Each row, then the group of its hidden value:
-25  57  -65  30  -58  -129  13  -5  59  -15  139  117  -59  -55  24  59  -22  -21  76  35  -22  -82  68  66  40  -57  -100  119  -122  70  -38  9  98  35  -3 -> [22]
248  163  -140  -103  -368  -51  -71  64  169  -86  -120  141  195  -581  0  41  124  312  16  -65  162  44  132  337  -187  221  -523  360  -140  -326  154  -106  -22  384  -338 -> [23]
149  128  -55  69  -224  -90  6  10  194  -118  -6  177  14  -296  19  21  139  131  158  -31  82  -11  70  207  -53  44  -331  262  -135  -194  -5  -108  20  231  -43 -> [25]
-27  0  50  85  93  77  -58  -120  75  46  -196  -218  -112  337  -30  -158  30  -79  -18  37  -86  140  30  -139  65  4  121  -107  54  -101  -46  80  -140  -5  7 -> [23]
131  46  84  113  -241  -107  -54  92  438  -35  -65  179  -21  -292  -89  -123  265  233  163  -108  118  85  -36  286  -2  40  -376  245  -103  -311  -58  -242  1  331  -22 -> [21]
-6  92  -76  -5  -125  -95  31  -83  105  -140  -30  129  15  -250  -18  38  86  86  50  65  -21  72  149  86  -182  36  -135  145  -144  -44  -23  -3  -1  120  -64 -> [27]
-13  -59  -1  -52  -195  -46  -128  109  308  108  -164  77  77  -413  -242  -108  166  308  -67  -33  16  202  39  242  -214  172  -195  113  -77  -226  7  -115  -61  329  -267 -> [21]
-74  -9  59  114  38  -62  0  -67  165  -10  -26  22  -133  125  -62  -89  77  -39  79  35  -72  79  25  -35  22  -66  40  -12  -47  -14  -121  0  -13  32  97 -> [25]
-3  134  -50  53  -78  -127  59  -75  90  -128  143  80  -75  1  127  79  14  -55  107  54  -5  -72  76  45  43  -104  -103  140  -149  73  -27  -21  79  -39  68 -> [31]
-224  -162  -74  -128  -41  -17  -132  53  103  191  -163  6  70  -355  -349  -57  29  226  -214  94  -159  258  117  75  -371  187  135  -84  -65  0  -20  70  -80  185  -323 -> [29]
22  -17  -17  189  175  135  -73  -37  -109  199  -47  -275  -206  577  27  -95  -124  -249  68  20  -115  -91  -47  -195  314  -62  211  -151  109  -23  -52  152  -83  -106  83 -> [21]
-79  16  34  126  87  -82  29  -87  79  -15  68  11  -169  251  18  -43  0  -140  106  53  -82  -19  27  -88  125  -131  69  -18  -47  76  -125  41  36  -57  152 -> [27]
-18  -1  -104  105  128  109  -45  -63  -189  140  -40  -200  -130  348  1  -5  -146  -195  19  79  -147  -68  48  -169  121  -3  218  -119  44  43  -22  201  -74  -91  -6 -> [29]
196  177  -66  125  -172  -77  39  -24  102  -142  62  147  -43  -108  126  50  74  4  226  -33  86  -123  58  140  90  -26  -317  261  -119  -150  -11  -67  48  143  55 -> [25]
-259  -95  -54  16  213  -35  -37  -39  -130  206  140  -144  -169  371  -54  17  -206  -216  -92  134  -221  -47  34  -198  108  -117  362  -209  -11  309  -78  200  50  -222  14 -> [22]
52  77  -149  121  97  124  -9  -110  -246  54  -32  -196  -117  348  90  42  -153  -228  66  90  -122  -115  83  -173  132  -8  163  -65  29  22  5  214  -77  -109  17 -> [29]
161  88  -37  202  57  102  -39  -38  -62  86  -23  -190  -166  452  129  -57  -69  -205  158  -23  -16  -151  -33  -91  338  -55  -4  5  62  -119  -13  78  -54  -34  94 -> [21]
-109  73  -58  -11  -38  -107  25  -80  67  -61  111  12  -59  -7  52  72  -20  -37  -9  96  -73  7  87  1  -53  -73  35  44  -141  144  -17  24  49  -84  -8 -> [31]
6  162  -154  -60  -180  -119  45  -67  35  -157  102  113  46  -286  95  154  6  62  23  85  -3  -34  162  123  -154  10  -163  200  -201  56  56  2  60  30  -109 -> [31]
-17  91  -28  146  99  -33  64  -151  -52  -74  69  -45  -173  344  121  13  -53  -225  137  79  -85  -84  67  -150  159  -138  86  -9  -39  87  -87  106  17  -125  178 -> [27]
-166  -130  -194  -43  161  119  -122  19  -313  325  -32  -221  -49  183  -167  39  -267  -123  -178  132  -243  -21  94  -167  -39  96  363  -223  49  168  20  308  -65  -79  -227 -> [29]
-67  20  -143  -48  -45  -47  -19  -34  -58  19  4  43  18  -168  -66  70  -55  29  -42  94  -90  18  148  23  -155  63  8  42  -97  60  6  111  4  61  -152 -> [27]
-112  82  -179  -59  22  -21  7  -92  -182  16  131  -109  -38  89  93  158  -183  -134  -78  148  -138  -78  133  -90  -41  -39  169  -26  -109  237  55  174  32  -188  -93 -> [31]
-18  -48  -139  -121  -46  64  -152  58  -70  220  -137  -132  79  -121  -147  -22  -102  105  -180  29  -68  77  95  45  -113  188  -2  -20  4  -71  99  132  -77  147  -353 -> [23]
15  142  -58  50  -95  -131  47  -41  82  -98  194  80  -78  7  148  98  -13  -64  110  37  9  -119  51  70  91  -117  -129  158  -153  83  -9  -33  107  -49  61 -> [31]
-10  32  -44  46  -59  -64  -12  -24  91  -14  -5  72  -41  -91  -48  -5  38  30  57  34  -36  24  75  54  -50  11  -72  78  -86  -38  -46  11  5  100  -33 -> [25]
-262  -46  -124  68  380  94  8  -194  -400  171  92  -351  -241  752  64  51  -338  -450  -93  221  -320  -99  91  -447  186  -156  610  -352  63  402  -72  394  -32  -434  101 -> [22]
-277  -99  -38  -82  53  -102  -34  -42  72  79  3  20  -35  -95  -187  -10  -22  48  -142  132  -173  158  117  -34  -215  9  192  -96  -98  177  -71  90  9  -7  -124 -> [22]

-12  -94  -156  58  -156  -72  -37  75  -70  -32  -7  -81  9  86  -36  -6  119  -6  38  -238  -59  -97  136  -30  118  -7  -216  8  83  90  -3  -53  94  35  -24 -> U
-3  -2  -14  40  43  -25  175  -63  103  46  15  -120  17  -70  18  -74  91  90  -120  10  92  9  9  -17  -23  -1  56  26  157  -234  199  -72  112  196  172 -> R
55  36  6  57  22  -66  36  -50  -76  5  -147  -36  10  -7  125  128  132  138  -218  211  37  -89  221  16  -35  22  212  66  -90  -140  91  -19  150  259  147 -> N
12  -46  -70  229  -202  -118  134  -53  101  -41  119  -27  -22  12  190  -36  186  104  -93  -35  139  -125  316  119  -29  44  170  110  -133  -112  97  -154  46  209  200 -> Z
119  -37  -45  115  -159  -80  81  -42  4  -19  -17  -11  81  -106  134  10  125  22  -313  -87  3  3  143  11  57  39  -61  17  85  -155  191  -133  176  202  115 -> U
-21  33  -6  -159  103  96  -179  273  -4  -58  -178  -51  -17  264  -89  205  50  12  224  63  10  -33  59  0  62  -64  3  20  -100  236  -221  120  -28  -45  -51 -> Z
239  90  162  -417  165  248  -278  408  136  -39  -484  25  135  82  -122  470  35  -210  -303  -60  -90  307  -170  -80  256  3  -303  -198  336  -38  37  198  102  48  -78 -> E
-9  41  47  -256  251  230  -89  345  116  -20  -97  -76  49  227  -186  59  -92  11  338  105  69  130  -270  -49  8  -159  -47  18  13  273  -227  134  -42  -199  -39 -> Q
-44  -36  -62  53  10  13  105  69  85  -2  93  -93  -1  84  -13  -103  47  105  160  15  115  -42  14  16  -48  -69  65  90  -36  49  -25  -46  24  11  114 -> Q
12  -37  -115  205  -190  -164  205  -193  -34  -7  179  -83  58  -172  117  -240  99  59  -147  -148  11  -90  100  -8  -17  17  -50  50  90  -128  226  -253  173  211  94 -> E
-16  78  -53  -10  10  -52  165  -133  -5  -2  143  -134  77  -171  -45  -304  -38  -5  71  -101  -15  -28  -177  -103  -63  -56  -98  -37  209  10  189  -230  148  161  -34 -> L
-10  -59  -104  213  -105  -126  168  -114  -48  7  107  -68  4  -29  126  -125  114  171  -58  59  83  -143  199  31  -76  -10  151  126  -100  -75  92  -137  127  167  172 -> N
149  139  95  -143  91  11  -35  -14  -73  -21  -237  -17  124  -136  58  136  31  -33  -336  111  -81  84  -40  -72  51  15  -24  -71  143  -124  172  -51  210  252  -11 -> E
157  141  120  -383  290  282  -100  298  3  -47  -104  -9  246  -20  -187  -71  -285  -122  165  103  -77  299  -614  -169  13  -212  -259  -81  179  385  -131  4  118  -233  -211 -> L
175  91  42  6  -56  -21  139  -99  48  -21  30  -6  156  -257  109  -127  -9  -36  -286  -9  2  84  -100  -52  -41  -6  -32  -52  172  -112  281  -236  216  252  51 -> L
14  -141  -142  103  -162  -3  100  105  85  -16  177  -71  67  28  -37  -190  35  1  97  -274  43  20  -54  -13  60  -66  -243  40  125  96  26  -120  70  -88  49 -> U
66  -23  -96  202  -146  -154  124  -161  -194  -26  97  -18  99  -130  170  -164  42  119  -164  61  -31  -111  124  -11  -54  -25  48  107  -104  21  91  -210  217  147  62 -> U
186  91  187  -342  261  235  -197  352  150  5  -484  8  65  137  -65  495  66  -46  -276  197  28  232  -58  -29  131  -3  5  -97  159  -127  11  252  72  106  78 -> N
16  -116  -79  34  -39  77  139  148  189  16  156  -85  65  37  -71  -174  1  29  114  -170  113  94  -157  -16  20  -91  -160  44  155  38  31  -62  42  -107  110 -> R
-3  16  8  -55  66  105  27  188  154  -41  61  -53  35  129  -32  -42  -14  31  220  34  118  49  -91  30  -25  -96  37  63  -54  159  -112  -20  -29  -76  47 -> Z
358  253  293  -537  311  292  -335  360  2  -59  -623  101  232  -31  -55  534  -84  -210  -443  247  -151  361  -285  -126  164  -29  -153  -221  240  32  38  177  201  127  -147 -> L
-13  -45  -119  125  -86  -120  50  -64  -159  -10  10  -75  18  13  58  -61  94  114  -27  10  -24  -150  168  -22  -6  -16  16  79  -59  31  24  -92  145  123  48 -> R
141  17  -15  60  -99  -82  -6  -41  -131  -33  -126  16  102  -94  148  92  97  30  -337  49  -59  -21  154  -11  48  30  -7  16  -3  -75  123  -99  210  214  50 -> U
37  -9  -10  97  -116  -41  56  45  173  -38  -14  -29  -22  53  132  112  192  45  -131  -35  130  -44  267  106  28  54  125  48  -44  -155  94  -62  20  213  181 -> Z
79  62  65  -49  113  16  80  -18  34  32  -145  -63  63  -77  53  78  66  75  -257  155  44  59  -3  -29  -8  3  98  3  111  -220  172  -15  158  222  139 -> R
58  30  -9  -19  -3  -49  10  -24  -51  -3  -143  -66  44  -50  38  89  111  23  -225  0  -38  -15  94  -36  61  29  -34  -20  121  -142  144  -40  160  221  51 -> U
63  -6  -24  99  -42  -77  53  -41  -55  4  -104  -31  16  -9  134  96  142  126  -226  138  45  -85  239  26  -17  28  165  69  -74  -138  100  -43  145  237  159 -> N
-52  -69  -83  -137  85  110  -122  303  27  -11  -109  -105  -23  276  -188  98  36  17  300  -79  14  -12  -35  -49  86  -96  -148  12  45  232  -196  135  -19  -139  -33 -> N
11  -55  -82  -53  24  50  -57  178  -74  -19  -50  -64  53  134  -83  3  -3  38  146  -25  -26  -10  -53  -58  49  -96  -132  37  11  211  -125  26  80  -96  -34 -> R
95  97  144  -102  128  112  76  110  294  -3  -114  -31  40  -8  67  153  85  20  -194  127  172  154  -13  63  -5  13  166  -7  88  -246  147  9  25  197  197 -> Z
0  -61  -80  242  -206  -116  178  -66  147  -24  153  -46  -29  -7  176  -71  197  109  -94  -71  163  -113  296  119  -33  45  156  109  -87  -165  137  -160  38  212  231 -> Z

Part 3:
206  -44  -77  20  -249  128  139  195  55  299  -6  29  102  88  -214  13  9  -184  -8  -63  -146  -19  55  94  -103  -76  60  -37  90  47  -91  -160  -153  46  -32 -> <65>
200  -66  -46  9  -229  123  134  196  62  256  10  19  88  99  -209  22  35  -174  -10  -70  -147  -15  49  84  -97  -69  46  -13  80  35  -102  -127  -124  34  -30 -> <65>
347  -28  -130  322  125  -53  -54  11  107  51  -64  35  -20  59  -120  -120  -96  -8  115  -172  85  -31  -50  -1  -17  -129  -152  125  207  14  121  -19  -104  -80  57 -> <77>
-183  -135  166  -389  -356  6  143  59  -116  95  261  -98  101  15  142  273  178  -152  -195  219  -111  66  132  31  94  188  198  -77  -184  -25  -198  -48  -98  -7  24 -> <65>
189  3  116  18  75  -199  59  -104  31  -233  -79  -94  72  41  -43  55  -36  80  29  67  92  27  -62  133  208  77  -3  69  -17  -83  39  56  13  -60  2 -> <72>
470  -35  -290  318  -75  200  -25  246  126  389  -27  127  -56  86  -245  -158  -61  -243  56  -295  -123  -128  -6  -80  -347  -217  -151  123  236  179  56  -132  -242  48  73 -> <77>
229  49  -62  109  -18  65  11  43  15  215  -11  123  -7  110  -147  -59  -86  -126  21  -55  -39  36  27  -155  -182  -71  -69  61  109  -44  66  -71  -212  -40  -5 -> <70>
154  6  -43  47  -152  -104  126  -17  -18  129  -29  -17  144  109  -107  28  57  -118  -84  67  -65  36  66  111  97  9  71  -11  23  -95  7  -124  -105  -5  -10 -> <64>
124  95  -18  -144  -164  196  50  119  -42  235  36  89  0  -23  -75  54  -169  -129  30  73  -56  5  17  -130  -228  41  53  -49  -26  61  -14  -93  -275  42  -21 -> <70>
157  -46  -279  317  7  107  -87  57  34  316  121  120  -74  78  -27  -149  -13  -112  65  -161  0  9  44  -212  -160  -155  -151  108  207  -63  114  -68  -198  -121  92 -> <70>
-148  -179  250  -250  -115  -76  102  0  -6  -180  178  -152  74  27  101  206  116  64  -22  130  32  95  20  105  251  144  91  -7  -93  -111  -171  90  77  -120  -6 -> <65>
75  -219  3  134  94  -144  -42  -45  63  -222  179  -135  -63  78  123  31  226  45  -21  -93  50  -12  -38  -9  178  20  -137  229  17  -101  -3  170  113  -164  138 -> <72>
-30  -108  198  54  232  -166  -40  -171  22  -324  138  -43  -86  151  88  38  149  149  33  10  121  135  -46  -183  166  57  -150  231  -1  -308  35  243  110  -261  43 -> <70>
192  26  76  -119  -159  -33  149  48  5  5  -68  -53  122  38  -130  102  -30  -79  -36  92  -62  -7  -2  149  45  75  104  -26  -59  11  -58  -67  -92  57  -38 -> <64>
281  130  43  6  -14  126  83  83  43  118  -123  116  10  98  -263  -31  -165  -69  91  -20  -51  31  -41  -97  -215  -38  -24  32  57  -43  23  -45  -184  9  -83 -> <70>
-31  -146  201  24  236  -290  -108  -229  -5  -392  159  -128  -59  -3  255  104  39  197  34  65  259  89  -49  -53  315  117  -104  161  -7  -141  65  216  70  -242  114 -> <77>
51  94  34  43  7  -107  52  -143  -66  84  -2  82  66  137  -55  -3  -30  -32  -28  125  33  147  63  -129  44  26  5  19  31  -248  96  -53  -151  -117  -39 -> <70>
-159  -172  66  -265  -273  -38  71  18  -104  23  305  -133  42  -6  231  230  235  -123  -192  164  -72  21  102  1  127  179  119  11  -173  -24  -138  11  -57  -42  104 -> <64>
337  -15  -64  283  187  -6  -82  20  118  6  -65  60  -65  39  -124  -116  -174  42  177  -181  128  -14  -83  -62  -66  -127  -177  131  216  25  117  24  -113  -105  41 -> <75>
340  -10  -84  300  143  -104  -33  -27  98  -3  -92  24  4  81  -133  -105  -87  11  99  -137  88  -11  -53  24  29  -107  -135  125  187  -27  123  -7  -79  -85  40 -> <77>
-25  -61  -149  127  -12  90  -65  10  -15  147  203  44  -81  25  97  -34  36  -18  56  -34  42  44  29  -209  -48  -32  -87  90  75  -126  53  21  -130  -153  86 -> <70>
206  -80  94  200  257  -147  -85  -98  87  -198  16  3  -74  99  -15  -43  -30  101  99  -110  156  55  -70  -99  74  -46  -185  198  134  -109  94  143  5  -190  54 -> <75>
322  10  -92  86  -242  128  170  211  76  354  -100  79  126  151  -342  -39  -8  -228  -10  -100  -193  -20  54  104  -167  -127  48  -28  130  33  -66  -200  -175  78  -70 -> <65>
128  -70  11  175  69  -196  51  -89  69  -155  -41  -97  92  64  -49  -8  26  116  77  -7  111  45  -38  180  295  -14  -25  60  92  -151  37  28  62  -130  10 -> <64>
367  -9  -82  103  -89  101  27  152  60  241  -18  88  -17  101  -188  -36  -31  -216  -24  -141  -114  -63  13  -81  -260  -91  -74  96  103  113  11  -86  -210  43  35 -> <77>
207  -67  211  162  295  -237  -46  -164  76  -291  -22  -1  -46  176  -52  -16  26  108  49  -68  141  103  -63  -99  121  -17  -180  225  103  -196  90  176  53  -207  18 -> <75>
-41  -239  -139  185  -114  -30  7  44  35  159  232  -51  26  101  71  -11  222  -64  -30  -95  -19  48  92  11  144  -82  -46  77  133  -128  -46  -27  -1  -167  93 -> <65>
-41  -139  36  -306  -302  73  61  115  -91  87  286  -96  -7  -25  178  223  184  -209  -200  111  -143  -50  74  -57  -63  174  96  36  -199  103  -146  2  -131  44  115 -> <72>
416  157  214  -41  91  -12  82  25  74  -58  -252  87  48  88  -313  12  -282  -17  104  3  32  29  -86  5  -142  -5  -22  28  56  36  41  -19  -166  34  -112 -> <75>
99  -13  181  -149  -156  -34  183  54  27  7  -60  -41  158  87  -174  108  -30  -29  5  95  -43  75  21  173  108  50  122  -70  -8  -70  -113  -67  -43  -6  -103 -> <65>
61  88  -27  -141  -168  38  4  -3  -110  251  69  68  53  -78  67  92  -211  -125  -29  164  46  38  77  -87  -82  86  99  -114  -18  82  44  -155  -334  18  23 -> <75>

Part 4:
-69  94  136  -66  -133  -184  234  15  -44  -69  260  -9  107  -69  -5  237  38  91  -255  -695  -62  40  165  -235  -50  156  233  -103  -154  24  -427  -30  343  20  -342 -> D
158  -69  -14  130  -64  -99  141  518  -13  -17  203  -108  127  -85  -125  87  123  173  -38  -297  230  193  46  -238  127  -41  267  -22  82  53  -264  299  264  -165  -119 -> B
-61  121  -266  -71  110  231  -71  -321  51  -51  -109  12  -312  -262  187  147  -95  225  304  -95  216  -11  -324  174  -334  -370  -655  -142  -194  -149  92  -242  96  -93  147 -> S
-122  -46  -375  -273  109  -203  304  267  88  -177  -160  99  28  338  -658  32  -361  -184  -240  18  208  252  -168  -178  514  310  475  136  40  45  -576  688  -325  180  260 -> S
267  119  -699  -89  -27  -127  -16  -4  -92  -384  87  -303  69  398  230  -126  -427  -368  -185  237  588  -3  -247  -105  232  230  -45  140  309  -279  -88  5  -325  -16  390 -> S
241  -243  -728  -33  -48  -123  107  313  -90  -179  47  -55  76  445  102  4  -384  -240  -213  209  728  -15  -278  -246  327  312  150  197  408  -236  -286  270  -171  32  396 -> B
14  -66  47  95  -163  -33  219  253  -20  103  128  21  89  -226  -128  209  132  264  -19  -452  155  87  80  -158  -27  54  105  -33  -60  13  -375  325  380  -81  -130 -> S
-54  -85  -388  -225  150  -204  285  440  101  -182  -143  74  46  371  -692  -8  -333  -176  -218  101  259  307  -190  -216  579  246  545  146  97  78  -534  737  -345  135  275 -> B
87  52  -316  91  173  290  -90  -92  50  -15  -133  62  -255  -239  168  103  -15  286  436  123  370  6  -419  144  -354  -540  -704  -91  -123  -101  236  -173  80  -154  225 -> C
167  336  -567  -134  168  9  -77  -144  35  -402  -91  -283  -75  197  -12  -185  -362  -251  73  358  370  130  -349  98  122  -121  -282  55  66  -161  106  3  -448  -52  426 -> B
359  29  -653  82  50  -79  52  210  -102  -311  55  -112  158  442  158  -97  -313  -273  -82  363  680  -12  -334  -198  153  55  -55  182  313  -174  -10  57  -298  -1  398 -> F
-185  477  281  -61  -161  -9  256  -498  8  -46  53  0  86  -394  -168  223  118  177  -19  -623  -277  12  170  85  -322  36  -219  -107  -477  47  -317  46  283  73  -244 -> V
-103  191  -214  -124  38  144  -30  -520  -10  -98  -8  12  -254  -194  338  206  -135  142  146  -297  130  -111  -233  120  -414  -224  -623  -161  -243  -185  26  -451  156  -20  16 -> W
230  609  33  133  -48  96  -153  -268  -19  -273  199  -512  24  -408  306  -104  142  116  245  -189  39  99  4  179  -347  -396  -528  -164  -184  -94  302  -342  117  -311  -60 -> S
5  -173  -420  -100  184  -140  325  519  82  -109  -192  237  86  396  -687  34  -284  -103  -124  211  372  250  -288  -256  481  140  444  188  110  111  -464  746  -319  159  326 -> F
-90  -156  -515  -266  -128  -217  305  -176  -102  -144  38  197  49  451  39  245  -459  -279  -456  -253  376  -155  -134  -266  182  595  211  139  118  -206  -619  122  -45  307  149 -> V
-35  295  -13  -252  0  -380  230  51  -13  -373  247  -194  190  285  -237  25  -202  -275  -462  -468  -114  200  142  -283  304  308  566  -31  -67  66  -460  68  -106  101  -216 -> D
-19  628  186  30  -113  54  97  -417  27  -151  48  -270  77  -457  -99  24  134  164  153  -376  -168  97  97  188  -297  -165  -379  -113  -400  -6  -40  16  135  -105  -86 -> X
247  263  -176  183  -16  200  -175  -138  -36  -120  130  -293  -96  -346  453  7  100  214  332  -66  308  -5  -176  134  -395  -450  -662  -132  -54  -168  313  -359  214  -300  55 -> B
220  715  41  112  -141  47  -108  -455  -62  -308  232  -540  101  -383  367  -100  109  37  156  -270  9  20  77  185  -388  -242  -543  -136  -215  -145  239  -380  118  -249  -69 -> X
232  353  -530  -11  222  36  -25  -89  18  -396  -118  -165  13  243  -43  -177  -300  -219  140  453  412  103  -411  47  25  -245  -339  86  28  -92  192  -22  -470  -15  434 -> F
154  719  67  68  -154  46  -83  -601  -79  -299  239  -473  69  -375  435  -30  85  41  110  -380  -51  -44  81  181  -470  -212  -594  -162  -282  -160  210  -509  170  -192  -131 -> W
288  196  -640  -48  106  -67  -32  83  -27  -394  -2  -278  52  347  40  -191  -362  -310  -37  387  530  102  -323  -51  225  6  -92  131  233  -173  38  78  -418  -48  427 -> C
-126  243  -84  -131  14  133  -29  -633  -22  -110  69  31  -243  -250  436  270  -75  150  104  -443  14  -151  -153  118  -525  -228  -647  -212  -314  -155  22  -609  269  2  -136 -> V
-197  239  -281  -237  145  150  -3  -574  60  -147  -159  71  -319  -129  103  164  -239  82  171  -158  81  -45  -323  179  -308  -230  -603  -135  -309  -147  -9  -304  -47  52  139 -> W
68  -98  39  95  -143  -94  179  369  -38  47  222  -45  105  -144  -44  180  127  216  -89  -480  174  105  97  -232  34  49  224  -50  18  13  -358  232  385  -121  -192 -> S
151  529  153  259  -11  142  133  -53  46  -75  -50  -141  179  -437  -295  -31  257  265  349  -41  16  166  -36  145  -279  -394  -392  -21  -318  116  97  275  77  -146  53 -> F
65  449  -494  -298  -7  -201  36  -544  -87  -522  116  -274  52  393  256  -51  -494  -491  -337  -47  202  -70  -145  -38  51  302  -118  45  13  -238  -136  -340  -360  150  177 -> V
-9  -294  -523  -141  147  -131  315  521  71  -71  -201  259  35  424  -621  72  -349  -110  -156  213  469  211  -316  -259  514  230  439  205  181  41  -529  769  -290  170  378 -> C
-5  242  -51  -227  -38  -387  235  81  -36  -358  272  -195  211  308  -168  39  -207  -279  -489  -468  -52  163  145  -316  302  353  569  -14  -18  38  -473  55  -69  94  -209 -> D
-21  181  -138  -232  62  -325  224  252  37  -329  123  -171  134  303  -423  -32  -239  -238  -361  -255  13  285  34  -257  449  256  592  23  9  80  -461  329  -212  62  -39 -> X
-117  207  -183  -106  14  182  -31  -580  -12  -63  -21  31  -262  -265  371  232  -94  192  182  -330  121  -144  -224  152  -492  -244  -709  -173  -287  -191  41  -474  216  -25  8 -> W
26  146  -396  4  274  223  25  -138  81  -123  -274  167  -185  -18  -131  49  -170  116  357  302  338  51  -500  118  -206  -444  -573  2  -163  -36  146  11  -215  16  363 -> F

New part:
-6  80  1  -5  -35  30  -98  -86  -79  -196  -22  -103  -128  -50  -41  -173  88  -179  -119  71  -38  -37  -83  -5  58  -65  -255  -25  182  -61  113  120  102  122  227 -> Y
-12  116  30  -75  -180  -43  -88  -24  -57  -91  -3  94  -38  -13  92  -33  79  -186  13  46  -179  -7  -156  -75  -44  52  -58  -18  76  108  42  69  -16  185  -6 -> Y
38  53  44  -85  35  24  -102  31  -1  138  37  112  11  -72  60  123  40  121  43  47  26  10  23  220  -131  52  -52  245  -130  26  -113  -27  6  63  -102 -> T
63  151  30  -83  -28  3  -2  -16  24  178  45  -13  25  4  -42  -58  39  93  4  -45  -101  192  -135  72  143  25  26  -124  96  7  -23  151  -189  -78  167 -> K
10  31  15  -168  -226  5  26  21  94  15  -23  110  -43  89  177  174  46  -115  104  -66  -231  -9  -198  -167  -4  71  87  -10  -227  202  106  -98  -48  244  -136 -> J
-56  -23  114  -6  96  54  -108  66  92  154  11  -11  61  -84  102  268  -66  11  91  142  -78  -90  10  273  -171  108  101  267  -357  193  17  -186  27  243  -210 -> G
-16  49  24  133  198  17  -132  -111  -164  -215  -9  -168  -132  -141  -92  -237  -29  -86  -236  205  130  -151  87  222  -1  -70  -344  47  161  -179  25  164  181  28  247 -> A
-4  47  41  -144  -251  -77  -34  39  -1  -25  -18  263  -12  51  259  181  37  -133  111  19  -201  -82  -138  -131  -143  117  85  87  -226  208  -13  -61  -22  264  -273 -> T
34  57  -8  -30  -153  -52  -5  -68  -102  -211  -40  123  -142  15  146  -74  -1  -159  -75  85  -55  -129  -71  -141  -18  -8  -156  -27  11  21  10  89  96  178  -32 -> A
-13  -77  57  39  231  155  -76  2  93  67  -11  -176  -63  -104  -15  154  -58  78  -32  141  111  -113  107  323  -58  -36  -121  293  -285  9  64  -160  170  172  -5 -> G
84  89  12  -130  -63  44  67  8  113  215  27  23  -1  49  31  85  12  130  65  -87  -112  160  -139  13  128  27  85  -64  -98  80  3  15  -157  8  34 -> K
-33  123  15  -106  -52  -83  -247  -44  -202  -172  22  82  -45  -63  -17  -171  220  -127  -108  7  -3  -35  -40  85  -99  8  -274  100  213  -177  -33  212  49  -18  190 -> G
37  84  46  -77  10  59  -43  24  79  192  41  -3  28  -48  11  106  14  84  70  13  -92  101  -86  162  -13  56  32  89  -84  110  -11  -37  -81  80  -20 -> J
48  25  2  -187  -165  -7  -27  32  30  41  -4  220  -45  46  183  187  79  13  87  -52  -76  -33  -72  -47  -108  56  -5  174  -230  93  -43  -78  14  166  -191 -> G
60  29  14  -1  36  132  85  -39  137  97  -15  -166  -86  -2  -20  33  -65  43  -8  37  -56  67  -90  48  170  -49  -25  -54  -87  82  116  -39  -7  124  109 -> J
15  95  68  4  7  45  -76  4  22  100  26  1  10  -99  27  52  -18  -12  44  127  -89  39  -59  168  -62  52  -10  108  -9  143  -18  -16  -19  164  -51 -> Y
-49  166  51  115  74  -18  -233  -114  -216  -235  11  -157  -75  -177  -149  -358  94  -223  -200  209  2  -21  -31  178  8  -56  -348  -19  456  -139  44  283  95  43  356 -> G
65  28  37  59  97  156  124  -41  171  159  -12  -233  -64  -19  -46  32  -142  77  -7  87  -56  93  -79  98  222  -53  31  -98  -96  118  121  -39  -38  122  122 -> K
143  28  -28  -131  -72  123  197  -9  206  227  -8  -11  -81  98  62  143  -51  187  74  -107  -64  151  -126  -72  212  -36  80  -76  -208  108  42  -71  -98  66  0 -> K
-87  115  101  24  78  -42  -262  -6  -126  -32  38  -41  54  -150  -42  -76  81  -125  -52  156  -71  -33  -26  270  -139  74  -116  132  122  -3  -8  111  4  77  100 -> G
-39  21  22  22  -24  52  7  -83  31  -154  -55  -231  -117  26  -22  -104  -9  -205  -106  55  -132  -49  -147  -80  194  -60  -98  -187  7  24  249  61  39  166  249 -> K
43  142  -4  65  59  67  -59  -123  -78  -111  5  -212  -127  -91  -166  -309  47  -74  -171  95  15  86  -75  81  189  -114  -295  -131  372  -129  82  234  39  -11  395 -> J
-87  91  77  -36  86  -14  -230  -8  -68  -7  37  -120  40  -92  -83  -67  116  -99  -64  48  -88  4  -70  233  -45  55  -109  57  73  -50  76  100  -33  18  203 -> J
55  155  21  72  106  80  -99  -86  -73  -7  36  -152  -77  -151  -157  -229  33  5  -115  140  46  105  -21  214  78  -72  -261  11  339  -82  -11  179  35  2  278 -> Y
-70  103  76  36  136  5  -249  -37  -117  -61  34  -129  5  -156  -113  -136  96  -98  -105  139  -4  -21  1  291  -76  13  -210  121  174  -86  29  130  48  35  217 -> Y
2  -72  36  -109  -92  98  149  33  257  139  -50  -77  -40  131  162  302  -96  -21  114  -56  -211  -25  -170  -113  128  42  220  -60  -491  258  212  -228  -59  270  -127 -> K
105  105  10  82  68  119  150  -97  87  100  -14  -232  -98  -11  -104  -158  -118  82  -88  78  -14  163  -88  34  333  -108  -56  -241  150  8  77  139  -75  3  289 -> K
-17  -35  69  103  256  191  -57  -20  119  88  -3  -292  -57  -136  -89  81  -93  43  -44  181  58  -48  59  337  19  -47  -109  192  -160  55  119  -136  133  185  88 -> Y
96  167  -24  -113  -60  -96  -113  -47  -199  -32  56  238  -57  -50  29  -153  122  86  -83  -13  64  37  -5  82  -87  24  -231  76  204  -162  -215  237  -23  -124  61 -> A
-94  7  103  -3  198  69  -184  30  57  117  30  -201  61  -105  -70  108  23  -8  -8  82  -62  -29  -15  345  -62  64  -11  163  -179  38  109  -73  -1  90  94 -> J
